Each row has a name. After each piece below comes the name of the row it's from, unless a question asks for something else. Each question is about the rows just above it. Places in a row count from 1.

Columns, left to right: V Z P A Y W
[153 121 160  84  85 165] -> rugu
[ 80 168 124 132 165 111] -> sozo
[159 156 124 132 165 111] -> gog
[ 80 148 124 132 165 111] -> Sizil
Where in the named rows is [160]? : rugu, 3
Row and place of [85] in the named rows: : rugu, 5

Columns, left to right: K D B R M J Q
[113 144 149 149 132 109 139]  kinav
[104 156 137 164 147  91 149]  buz
[135 137 135 144  90 132 137]  gup
[135 137 135 144  90 132 129]  zusuv
[132 148 148 119 140 126 136]  pebo
[125 147 107 132 114 121 107]  tegab
[138  85 147 132 133 144 160]  Bar
[129 132 145 121 131 127 155]  megev
[124 131 100 138 121 116 114]  vanaf
[111 137 141 117  91 120 137]  lutaz
[120 153 147 116 124 138 140]  zepup
How many times does buz hold [149]? : 1
Which entry of megev is missing from [155 127 132 121 129 145]? : [131]
Which row holds these entries in another order? [116 120 124 138 140 147 153] : zepup

Columns, left to right: L C N F S E U
[123 134 133 115 139 139 129] -> buvor
[121 117 143 115 125 118 138] -> Vevuk
[122 135 136 136 152 137 112] -> mot
[123 133 134 133 115 139 116] -> sozop
[129 115 129 133 138 134 124] -> kas
Vevuk without one entry, shuffled: [138 121 125 143 115 117]. Gone: : [118]
[116 134 139 133 115 123 133] is which row reordered? : sozop
[115 123 129 133 134 139 139] is which row reordered? : buvor
Which entry of mot is missing from [136 136 135 152 122 112]? : [137]
Which row holds these entries in another order? [133 134 133 115 139 116 123] : sozop
Where in the named rows is [121]? : Vevuk, 1
Times [134] occurs in kas: : 1

Columns, left to right: Ger timu luga duni Korog mig vobo
[118 161 140 142 161 157  90] : gos
[110 160 155 155 138 141 134] : Ranat
[161  90 118 142 156  89 161] : zap
[110] is at row and place : Ranat, 1
[156 161 142 118  89 161  90] is which row reordered? : zap
Count of [89] in zap: : 1
Where in the named rows is [134]? : Ranat, 7
zap without one entry, shuffled: [142 161 156 161  89 118]. Gone: : [90]
[141  89] is in which column, read top down? : mig
[142 155] is in which column, read top down? : duni

Columns, left to right: rilot Penik Gal nefa Tol Nub zutub lubit kelom
[107 148 133 134 133 137 137 133  90]  Sibaf
[100 144 137 128 134 134 148 130  92]  dos
[111 149 131 143 136 138 145 133  89]  Tun
[131 142 138 127 133 132 134 130  94]  baf
[ 95 139 140 123 132 130 150 129  96]  pavil
Where in the named rows is [94]? : baf, 9
Where in the named rows is [139]? : pavil, 2
Where in the named rows is [144]? : dos, 2
baf without one entry, shuffled: [127  94 138 131 132 134 142 130]. Gone: : [133]
Count of [133] in Sibaf: : 3
Which column holds [90 92 89] top down? : kelom
[128] is at row and place : dos, 4

Columns, left to right: bos noz surok Temek Viga
[155  73 117 133 140] : nup
[117 125  96 128  81] : Pebu
[130 143 158 143 144] : lagem
[106 122 125 122 106] : vafa
[139 120  92 142 159] : vivi
[120 152  80 123 121] : puv
Where in the named rows is [144]? : lagem, 5
Row and place of [158] in the named rows: : lagem, 3
Shuffled puv with one entry gone: [120 152 123  80], missing : [121]
Which column holds this, read top down? [ 96 158 125  92] : surok
[106 159 121] is in which column, read top down? : Viga
Count of [122] in vafa: : 2
[123] is at row and place : puv, 4

Columns, left to right: H T X G
[119 125 130 126] -> mezos
[114 114 114 139] -> fikid
[150 126 114 124] -> pobok
[134 132  92 127] -> zud
[147 142 148  92] -> fadiz
[125 130 126 120] -> sot
[129 129 121 135] -> Kugop
[150 126 109 116] -> rekug
[119 128 171 139] -> radot
[155 128 113 120] -> zami
[111 113 129  86] -> reboz
Count of [113] in fikid: : 0
Which column holds [155 111] top down? : H
Shuffled mezos with one entry gone: [125 119 130], missing : [126]
Which row holds these entries in another order? [130 125 120 126] : sot

Columns, left to right: lum roke Ter tasu nata
[ 92 108  78 133 121]  ziki
[172  87  91 134 135]  pesib
[ 78 107 133 121  92]  neful
Shuffled pesib with one entry gone: [134 172  87  91], missing : [135]
Where in the named rows is [91]? : pesib, 3
ziki without one entry, shuffled: [108 133  92  78]. Gone: : [121]
Which row holds these entries in another order? [ 92 121 133 107  78] : neful

Columns, left to right: Nenur gis lol podo dud zum Gemif
[102 157 124 135  93 129 134] : pabef
[ 84 176  88  89 111  92  97] : Sogi
[ 89 171  96 104 106  82  88] : Mel
[113 146  98  97 154  90  94] : soze
[ 88 166  88  97 102  87  96] : rin
[164  96 155 153 155 108 110] : maf
[ 94 163 104 113  83  80  93] : siru
[ 84 176  88  84 111  92 158] : Zugu
Which entry of Sogi is missing from [176 111  92  89  84  97]? : [88]
rin without one entry, shuffled: [ 97  87 166 102  88  88]. Gone: : [96]
Where in the named rows is [158]? : Zugu, 7

Columns, left to right: Saza Kepu Memot reg
[122 149 112 147] : zuk
[119 100 100 163] : duvo
[114 137  97 164] : vif
[130 132 132 123] : Rok
[149 101  99 162] : Der
[133 148 133 148] : lamo
[123 123 119 138] : kog
[140 161 162  87] : Sor
[116  98  96 166] : Dimet
Which entry of Dimet is missing from [ 98 166 116]? : [96]
Where in the named rows is [164]? : vif, 4
Count of [132] in Rok: : 2
Which entry of Dimet is missing from [166  98 116]? : [96]
Times [148] occurs in lamo: : 2
Count of [138] in kog: : 1

Columns, left to right: Rived gase zekop gamu kepa dasi
[101 144 127 114 132 173] -> fiz
[160 115 100 157 161 146] -> nor
[161 160 115 146 157 101] -> sono
[117 115  89 111 112 110] -> zuti
Shuffled nor with one entry gone: [157 100 146 115 160], missing : [161]
Put [100 115 157 160 146 161] back in order: which row is it? : nor

Columns, left to right: Banin gur laga reb Zeva modu gedup Pelun
[146 109 108 115 131 105 107 157] -> ginit
[107 109 106 131 157 146 108 115] -> migi
[157 105 130 109 146 107 108 115] -> Sopum
[131 105 107 157 146 109 108 115] is which row reordered? : ginit
Put [157 146 109 108 115 131 105 107] back in order: which row is it? : ginit
migi without one entry, shuffled: [108 107 157 109 115 131 106]. Gone: : [146]
Which row holds these entries in another order? [146 109 107 115 105 157 108 131] : ginit

Columns, left to right: naso miz Dega teb Bogok zogi
[130 150 143 100 155 127] : fula
[107 170 151 100 151  88] : Bap
[110 160 146 100 152 100] : Madab
[114 162 149 101 154 112] : Bupe
[110 169 153 101 154 100] : vegop
[109 148 149 100 151  94] : pez
[112 165 151 101 154 106] : nuf
[106 178 157 101 153  87] : tabaf
[122 131 131  99 153 136] : gire
[109 163 148 100 152  97] : nop
[110 162 147 100 152  99] : telam
[111 153 151 101 154 102] : siras
Shuffled siras with one entry gone: [153 111 102 101 151], missing : [154]
fula without one entry, shuffled: [127 130 143 150 100]. Gone: : [155]
Which column holds this, read top down? [160 162 169 148 165 178 131 163 162 153] : miz
pez without one entry, shuffled: [ 94 100 109 151 148]. Gone: : [149]
Which row holds these entries in another order? [ 87 153 101 157 178 106] : tabaf
Where in the named rows is [94]? : pez, 6
Which column holds this, read top down? [130 107 110 114 110 109 112 106 122 109 110] : naso

Columns, left to right: tiz pesov Ziveb danu zur pufu bil
[135 100 100 117  85 120 143] : dis
[143 100 136 118  85 117 120] : Risit
[117 136 143 120 135  86 100] : gonag
[128 136 135 136 136 133 128] : nuz
Which column holds [120 117  86] top down? : pufu
[ 85 100 117 118 120 136 143] is which row reordered? : Risit
[120 117  85 118 136 100 143] is which row reordered? : Risit
Risit without one entry, shuffled: [100 120  85 136 118 143]. Gone: : [117]
[143 117 128] is in which column, read top down? : tiz
How many times does nuz hold [136]? : 3
The row with [143 100 136 118  85 117 120] is : Risit

Columns, left to right: zoga lufel kov Putu
[ 83  83 102 128] -> paz
[117 102 100 118] -> Feb
[124 101  84 115] -> Rigu
Put [100 102 117 118] back in order: which row is it? : Feb
Which column holds this, read top down? [102 101] : lufel
How many times does paz hold [102]? : 1
How many times does Rigu hold [101]? : 1
Shuffled paz with one entry gone: [102  83  83], missing : [128]
Where in the named rows is [84]? : Rigu, 3
Which column holds [128 118] top down? : Putu

Columns, left to right: dorak Situm nek fuf Tive
[112 137 137 176 122]  vepa
[110 139 135 174 123]  Suzuk
[103 135 102 143 123]  pes
[107 137 133 154 126]  kipuv
[110 139 112 174 123]  sug
[103 135 110 146 123]  veteg
[ 96 136  80 133 127]  vosi
[138 139 118 153 122]  valu
[107 136 115 150 135]  pusuf
[107 137 106 154 126]  mub
Which entry of pusuf is missing from [115 107 150 136]? : [135]
Shuffled valu with one entry gone: [138 153 122 118], missing : [139]
Row and place of [146] in the named rows: : veteg, 4
Which column holds [176 174 143 154 174 146] top down? : fuf
The row with [ 96 136  80 133 127] is : vosi

Columns, left to right: tam tatav non vuza kozuf Gol Gaso rulad
[116 146 115 119 119 170 157 120] -> bope
[129 107 153 156  94 154 115  93] -> zevez
[129 115  94 129 153 129 129 156] -> bavi
zevez without one entry, shuffled: [ 94 129  93 153 156 115 107]. Gone: : [154]
Which column holds [115 153] top down? : non
Which row holds these entries in another order? [ 93  94 107 115 129 153 154 156] : zevez
Which entry of zevez is missing from [153 107 129 156 154  93 115]? : [94]
How many times does bavi hold [129]? : 4
Which entry of bope is missing from [119 115 157 146 170 116 119]? : [120]

Columns, left to right: dakas Legen Mabit Fem Luz salu zisi befot naluf nize
[114 119 106 113 111 113 105 105 156 157] = Sigev
[105 119 122 110  99 100 139 125 126 101] = bifod
[121 105  99 126 101 100 110 125 139 119] = Simis
[122 102 101 111  94  95 106 109 129 127] = Popo
[135 156 154 131 156 157 147 157 126 141] = tifal
[128 169 146 129 154 172 182 138 113 119] = biget
Where in the named rows is [95]? : Popo, 6
[139 110 106 147 182] is in which column, read top down? : zisi
[113 100] is in which column, read top down? : salu
[101 119] is in which column, read top down? : nize
Times [156] occurs in tifal: : 2
Which row holds these entries in another order? [119 139 125 110 100 101 126  99 105 121] : Simis

Columns, left to right: zubip pid rotop nezod Pev rekan Bofem
[113 114 112 108 115 108 113] = bolo
[147 125 155 149 127 146 164] = nobe
[129 125 138 140 124 154 141] = lif
[140 141 138 130 124 125 136] = Zadiz
[129 125 138 140 124 136 141] = fizi
[134 117 135 124 120 125 141] = nodu
[136 138 125 124 140 140 129] = Kuved
Kuved without one entry, shuffled: [125 129 136 138 140 140]. Gone: : [124]
[130 140 124 124] is in which column, read top down? : nezod
[141 136 124 140 138 125 129] is which row reordered? : fizi
[124 125 129 136 138 140 141] is which row reordered? : fizi

Columns, left to right: rul bofaf Neru Rorut mag Fim Bula
[125 105 138 131  98 101 169] = fel
[134 116 123 131 127 121 150] = kete
[170 131 138 169 102 102 102] = nefar
[117 137 123 131 141 141 132] = litat
[105 138 125 169  98 102 132] = pefak
[125 136 108 136 141 136 150] = fuv
Times [136] occurs in fuv: : 3
Row and place of [117] in the named rows: : litat, 1
Which row holds these entries in another order? [ 98 101 169 125 105 138 131] : fel
Which column holds this, read top down? [131 137 138] : bofaf
[169 102 102 102 131 170 138] is which row reordered? : nefar
How many times does nefar hold [102]? : 3
Row and place of [121] in the named rows: : kete, 6

Columns, left to right: guve satu Tav Mip Dekit
[162  99 139 154 116] = san
[140 116 162 154  99] = buk
[145 119  99 157 100] = sigum
[150  97 163 118 146] = rufo
[156 118 164 151  97] = mem
[129 112 167 157 104] = zefiv
[146 119 163 150  97] = Laf
sigum without one entry, shuffled: [145 157  99 119]. Gone: : [100]
Which entry of rufo is missing from [146 118 150  97]? : [163]
Which row holds these entries in another order? [ 97 150 163 119 146] : Laf
[157 118 151 157 150] is in which column, read top down? : Mip
[116 162  99 154 140] is which row reordered? : buk
Which column holds this, read top down? [129 146] : guve
Row and place of [167] in the named rows: : zefiv, 3

Columns, left to right: Mubuv Mumek vakev morof gekal luma ruze
[135 108 117 122 117 111 140] = sib
[104 153 152 152 149 163 101] = peb
[104 159 147 155 146 164 100] = kol
[109 164 165 154 137 136 120] = Bes
[143 104 114 112 149 163 102] = pepig
[108 165 146 157 149 166  99] = Nem
[104 171 152 166 116 105 145] = zuviz
Row and place of [102] in the named rows: : pepig, 7
[143] is at row and place : pepig, 1
How many times does Bes hold [164]? : 1
Put [ 99 108 166 157 146 165 149] back in order: which row is it? : Nem
Row and place of [109] in the named rows: : Bes, 1

Columns, left to right: nak Rerir sokog garo kab
[115 134  88 131 133] = sav
[157 157 138 158 138] = Meva
[174 139 127 124 113] = Zirid
Shuffled Meva with one entry gone: [138 138 157 157], missing : [158]
How many times does Meva hold [138]? : 2
Zirid without one entry, shuffled: [127 139 174 124]. Gone: : [113]
[ 88 115 131 133 134] is which row reordered? : sav

Columns, left to right: zenup gugu Pil Nud bel pakes guna Vir bulil kilid
[112 115 127  95 126 115 115 112 129 122] : Livi
[117 128 113 104 128 139 109 151 136 133] : dal
[126 131 135  99 128 132 120 114 135 126] : dop
[129 144 147 109 133 142 123 112 141 125] : tud
[127 135 115 142 119 143 132 141 116 138] : lolev
[127 164 177 128 142 149 131  96 147 117] : mef
[115 143 138 119 135 142 116 132 141 126] : nomos
[118 133 125 107 135 134 116 126 136 126] : duf
[112 116 114  97 126 123 110 132 130 128] : vuvom
[127 154 164 120 138 144 128 101 144 119] : Nura
[126 114 117  84 121 123 114 120 128 129] : det
[111 114 128  95 115 113 115 109 129 121] : zeg
Which entry of nomos is missing from [135 119 115 126 142 143 116 132 138]? : [141]
Which entry of zeg is missing from [128 115  95 121 109 111 115 129 113]? : [114]
Which entry of duf is missing from [126 134 107 118 116 125 133 126 135]? : [136]
Which row holds these entries in another order? [116 143 138 141 142 119 126 115 132 135] : nomos

Columns, left to right: res Nik fumit Fal fiv Nudum bovut
[122 120 155 176  93 154 162]  Vuva
[111 136 101  90 131  97  86]  rudaf
[109 136 108 105 129 104  97]  Ral
[128 139 121 148  80 133 135]  suv
[113 151 110 109 134  98  96]  lasim
[112 132 110 132 100 121 124]  momek
[125 136 125 138  90 123 136]  patis
Which row holds these entries in another order? [139 121 148  80 133 135 128] : suv
Times [138] occurs in patis: : 1
Which column holds [109 128 113] top down? : res
Vuva without one entry, shuffled: [120  93 155 162 122 176]. Gone: : [154]

Columns, left to right: vupo Kovu Nim Rulo sim goli
[117 133 129  82 116 130] = Tof
[128 114 151 147 166  92] = geg
[121 131 115 145  97 136] = Tumo
[133 110 171 126 177  95] = zut
[ 82 116  82 116 168  82] = povi
How many times does geg hold [113]? : 0
Shuffled Tumo with one entry gone: [145 136  97 131 115], missing : [121]
Count of [116] in povi: : 2
Tof without one entry, shuffled: [130 129  82 133 116]. Gone: : [117]
Row and place of [168] in the named rows: : povi, 5
Row and place of [151] in the named rows: : geg, 3

